Below is a small trained network, with its code and all its weights. Each question gives an input and a target symbol and asks what happens when units are switched off, that is, made to give their printed mean instead of their output.

import numpy as np


def w(rows, s, z=0):
    codes = np.array(rows[::2]) - 128.0
    scale = np.full(codes.shape[1], s)
    scale[-1] = z or s
    return codes * scale


def f(y):
    return y / 2 * (1 + np.tanh(0.7978845608 * (y + 0.044715 * y**3)))


def softmax(a):
    e = np.exp(a - a.max(-1, keepdims=True))
    return e / e.sum(-1, keepdims=True)


def log_softmax(a):
    a = a - a.max(-1, keepdims=True)
    return a - np.log(np.exp(a).sum(-1, keepdims=True))


def net(x, mask):
    ids = ['ΞΦΩαβδζθμπσ'.index(c) for c in x.split()]
    T = len(ids)
    res = E[ids] + P[:T]
    u = 0
    for l in range(2):
        r = res
        for j in range(2):
            rows = slice(2 * j, 2 * j + 2)
            q, k, v = (r @ M[l][rows].T for M in (Q, K, V))
            z = softmax(np.where(np.tri(T) > 0, q @ k.T / 2**0.5, -1e9)) @ v
            o = O[l][rows]
            res = res + np.where(mask[u + j], z, o[:, -1]) @ o[:, :-1]
        u += 2
        y = f(res @ A[l][:, :-1].T + A[l][:, -1])
        res = res + np.where(mask[u : u + 24], y, B[l][:, -1]) @ B[l][:, :-1]
        u += 24
    return log_softmax(res[-1] @ U[:, :-1].T + U[:, -1])


Q, K, V, O, A, B = {}, {}, {}, {}, {}, {}
E = w([
[159,116,164],'Ξ',
[168,153,163],'Φ',
[182,253,25],'Ω',
[168,141,181],'α',
[165,144,163],'β',
[161,127,162],'δ',
[159,132,151],'ζ',
[156,119,154],'θ',
[174,177,146],'μ',
[80,168,125],'π',
[79,162,151],'σ',
],0.019)
P = w([
[3,187,233],'0',
[49,248,87],'1',
[39,227,83],'2',
[117,149,145],'3',
[111,161,160],'4',
[156,194,172],'5',
[145,217,197],'6',
[183,224,197],'7',
[130,170,135],'8',
[157,177,134],'9',
],0.0051)
Q[0] = w([
[134,253,148],'L0H0',
[142,181,206],'L0H0',
[70,218,187],'L0H1',
[195,112,106],'L0H1',
],0.015)
K[0] = w([
[82,76,254],'L0H0',
[58,128,202],'L0H0',
[203,162,153],'L0H1',
[81,162,78],'L0H1',
],0.012)
V[0] = w([
[200,129,181],'L0H0',
[60,82,254],'L0H0',
[181,160,86],'L0H1',
[32,126,103],'L0H1',
],0.0081)
O[0] = w([
[109,95,125,134],'L0H0',
[83,60,73,254],'L0H0',
[146,172,147,164],'L0H1',
[147,115,254,96],'L0H1',
],0.0084,0.0066)
A[0] = w([
[158,156,106,122],'L0N0',
[176,77,110,100],'L0N1',
[84,124,69,61],'L0N2',
[144,77,90,168],'L0N3',
[46,128,148,215],'L0N4',
[82,166,130,254],'L0N5',
[179,48,180,70],'L0N6',
[80,93,178,172],'L0N7',
[101,116,150,81],'L0N8',
[105,112,111,93],'L0N9',
[238,85,146,173],'L0N10',
[56,91,124,60],'L0N11',
[99,64,152,74],'L0N12',
[197,107,146,126],'L0N13',
[63,5,120,49],'L0N14',
[152,155,227,140],'L0N15',
[103,114,152,92],'L0N16',
[99,113,155,81],'L0N17',
[78,102,141,115],'L0N18',
[126,186,105,25],'L0N19',
[115,131,155,77],'L0N20',
[67,20,140,43],'L0N21',
[217,125,162,11],'L0N22',
[128,154,160,97],'L0N23',
],0.015,0.011)
B[0] = w([
[123,86,189,144],'L0N0',
[99,133,119,122],'L0N1',
[175,83,188,131],'L0N2',
[149,119,227,137],'L0N3',
[203,88,77,208],'L0N4',
[212,89,183,251],'L0N5',
[160,196,103,126],'L0N6',
[201,100,80,162],'L0N7',
[51,112,90,121],'L0N8',
[167,106,83,121],'L0N9',
[1,161,176,159],'L0N10',
[47,147,122,132],'L0N11',
[169,73,193,122],'L0N12',
[51,141,174,133],'L0N13',
[139,62,218,126],'L0N14',
[135,101,65,149],'L0N15',
[100,62,71,123],'L0N16',
[90,91,125,122],'L0N17',
[171,92,216,136],'L0N18',
[153,28,83,134],'L0N19',
[18,128,145,119],'L0N20',
[140,47,204,126],'L0N21',
[176,111,73,122],'L0N22',
[170,95,67,123],'L0N23',
],0.01,0.014)
Q[1] = w([
[119,122,249],'L1H0',
[213,138,59],'L1H0',
[139,126,104],'L1H1',
[152,69,127],'L1H1',
],0.019)
K[1] = w([
[94,254,118],'L1H0',
[122,41,168],'L1H0',
[109,66,171],'L1H1',
[191,120,107],'L1H1',
],0.012)
V[1] = w([
[110,4,152],'L1H0',
[16,16,167],'L1H0',
[115,120,23],'L1H1',
[45,140,155],'L1H1',
],0.012)
O[1] = w([
[132,66,205,231],'L1H0',
[76,114,254,115],'L1H0',
[219,148,204,90],'L1H1',
[127,45,146,6],'L1H1',
],0.0096,0.025)
A[1] = w([
[124,138,77,101],'L1N0',
[155,128,88,107],'L1N1',
[135,151,133,97],'L1N2',
[179,159,141,72],'L1N3',
[121,121,104,68],'L1N4',
[37,111,153,46],'L1N5',
[8,118,147,93],'L1N6',
[164,167,181,137],'L1N7',
[88,145,78,80],'L1N8',
[51,127,101,84],'L1N9',
[155,90,93,133],'L1N10',
[161,113,118,19],'L1N11',
[130,167,135,133],'L1N12',
[112,141,104,88],'L1N13',
[167,155,150,123],'L1N14',
[131,71,130,8],'L1N15',
[167,130,110,150],'L1N16',
[74,202,113,89],'L1N17',
[87,159,110,102],'L1N18',
[184,91,165,66],'L1N19',
[120,132,187,117],'L1N20',
[142,95,219,212],'L1N21',
[61,89,123,121],'L1N22',
[53,123,183,82],'L1N23',
],0.016,0.015)
B[1] = w([
[93,150,70,156],'L1N0',
[93,102,123,163],'L1N1',
[138,120,149,131],'L1N2',
[123,107,170,156],'L1N3',
[75,73,248,126],'L1N4',
[207,127,143,149],'L1N5',
[175,166,122,147],'L1N6',
[91,114,134,176],'L1N7',
[85,71,202,139],'L1N8',
[102,77,90,130],'L1N9',
[85,88,133,152],'L1N10',
[114,225,167,134],'L1N11',
[86,108,155,145],'L1N12',
[139,147,186,132],'L1N13',
[144,110,137,161],'L1N14',
[102,102,151,147],'L1N15',
[149,123,151,171],'L1N16',
[144,92,170,151],'L1N17',
[145,127,136,136],'L1N18',
[127,164,136,190],'L1N19',
[117,107,102,181],'L1N20',
[143,176,89,252],'L1N21',
[129,187,115,140],'L1N22',
[70,51,153,175],'L1N23',
],0.015,0.035)
U = w([
[145,170,120,145],'Ξ',
[120,96,31,179],'Φ',
[138,35,233,66],'Ω',
[182,127,114,201],'α',
[162,66,84,189],'β',
[112,230,49,78],'δ',
[171,59,129,195],'ζ',
[35,213,60,155],'θ',
[9,95,86,2],'μ',
[154,132,228,6],'π',
[47,184,238,50],'σ',
],0.011,0.0063)

Each question gives the input, a string of symbols that net reads in full, and the target symbol t.
The units are the heads (2 rows each of Q, K, V and O) and the neurons (one row each of A and B). Each row of codes is followed by its name. A weight is (code - 128) times the scale printed after its matrix; where a second scale follows, it is the last column's (O, A, B and U).
mask holds one flag per unit, layer by layer, with each layer's heads first. A switched-off unit (its flag False) gives its mean, the last column of its rows in O or B, instead of its output. The means were averaged over made-up inputs and are rounded, as every weight is.
A unit's drop is (log p(t) with every unit on - log p(t) with that unit switched off) / (log p(t) with every unit on - log p(t) with every unit switched off).
The circuit of an input: a set's keep is (log p(t) with only the set's units on - log p(t) with every unit switched off) / (log p(t) with every unit on - log p(t) with every unit switched off). Starting from the 12 units with the biggest drops (on a tie, the unit counted first), units are removed one at a time, each time the one whose removal leaves the highest keep (on an exact tie, the one counted first), for as long as the keep stays at least 0.8.
units of the circuit, in order: the units of the circuit, biggest drop first
k most important neurons: the k neurons with the biggest drops, biggest first
k most important neurons of layer l: the k neurons of layer l with the biggest drops, biggest first
input ζ σ α Φ μ Ω σ, target Ω: 2 most important neurons of layer 0 : L0N5, L0N10
input Ω δ σ π, target μ: 3 most important neurons of layer 0 : L0N0, L0N4, L0N19
input ζ σ θ β Ω, target Ω: units of the circuit, in order : L1N21
input Ω Ξ β, target Ω: units of the circuit, in order : L1N21, L1H0
input Ω σ α, target Ω: 4 most important neurons : L1N21, L1N8, L0N19, L1N17
input σ σ π ζ σ Φ σ π Ω Ω, target σ: units of the circuit, in order : L1H0, L0H1, L0N21
input μ π ζ, target μ: units of the circuit, in order : L1H0, L1N21, L1N5
input Φ μ Ω Ω σ, target β: 3 most important neurons : L1N21, L0N0, L1N16
input Ω σ π Φ μ σ, target μ: units of the circuit, in order : L1H0, L1N1, L0H0, L1N8
input σ Ω Ξ σ μ μ α μ β Φ, target μ: units of the circuit, in order : L1H0, L1N21, L1N8, L0N4
input σ Ω θ μ σ Φ Ω, target σ: units of the circuit, in order : L1H0, L0H1
input σ α α θ θ θ Ω π, target σ: 3 most important neurons : L1N23, L1N21, L1N19
input μ Ω Ξ π θ θ σ σ, target Φ: units of the circuit, in order : L1H0, L1N21
input σ ζ σ Φ σ σ σ ζ, target σ: units of the circuit, in order : L0N10
input σ σ Ω Ω π σ σ α θ, target σ: units of the circuit, in order : L0N10, L0N4, L1N20
input μ σ π Φ, target σ: 3 most important neurons of layer 0 : L0N4, L0N10, L0N5
input π ζ ζ, target π: 2 most important neurons : L0N4, L0N7
input α μ θ σ Ξ μ Ω, target α: 3 most important neurons : L0N4, L1N23, L0N14
input σ σ θ, target σ: 4 most important neurons of layer 1 : L1N23, L1N21, L1N19, L1N7
input ζ Ω β π, target Ω: units of the circuit, in order : L1N21
input Ξ α μ μ θ, target μ: 2 most important neurons : L1N21, L1N8
input Ω δ σ σ, target μ: 3 most important neurons : L1N0, L0N0, L1N1
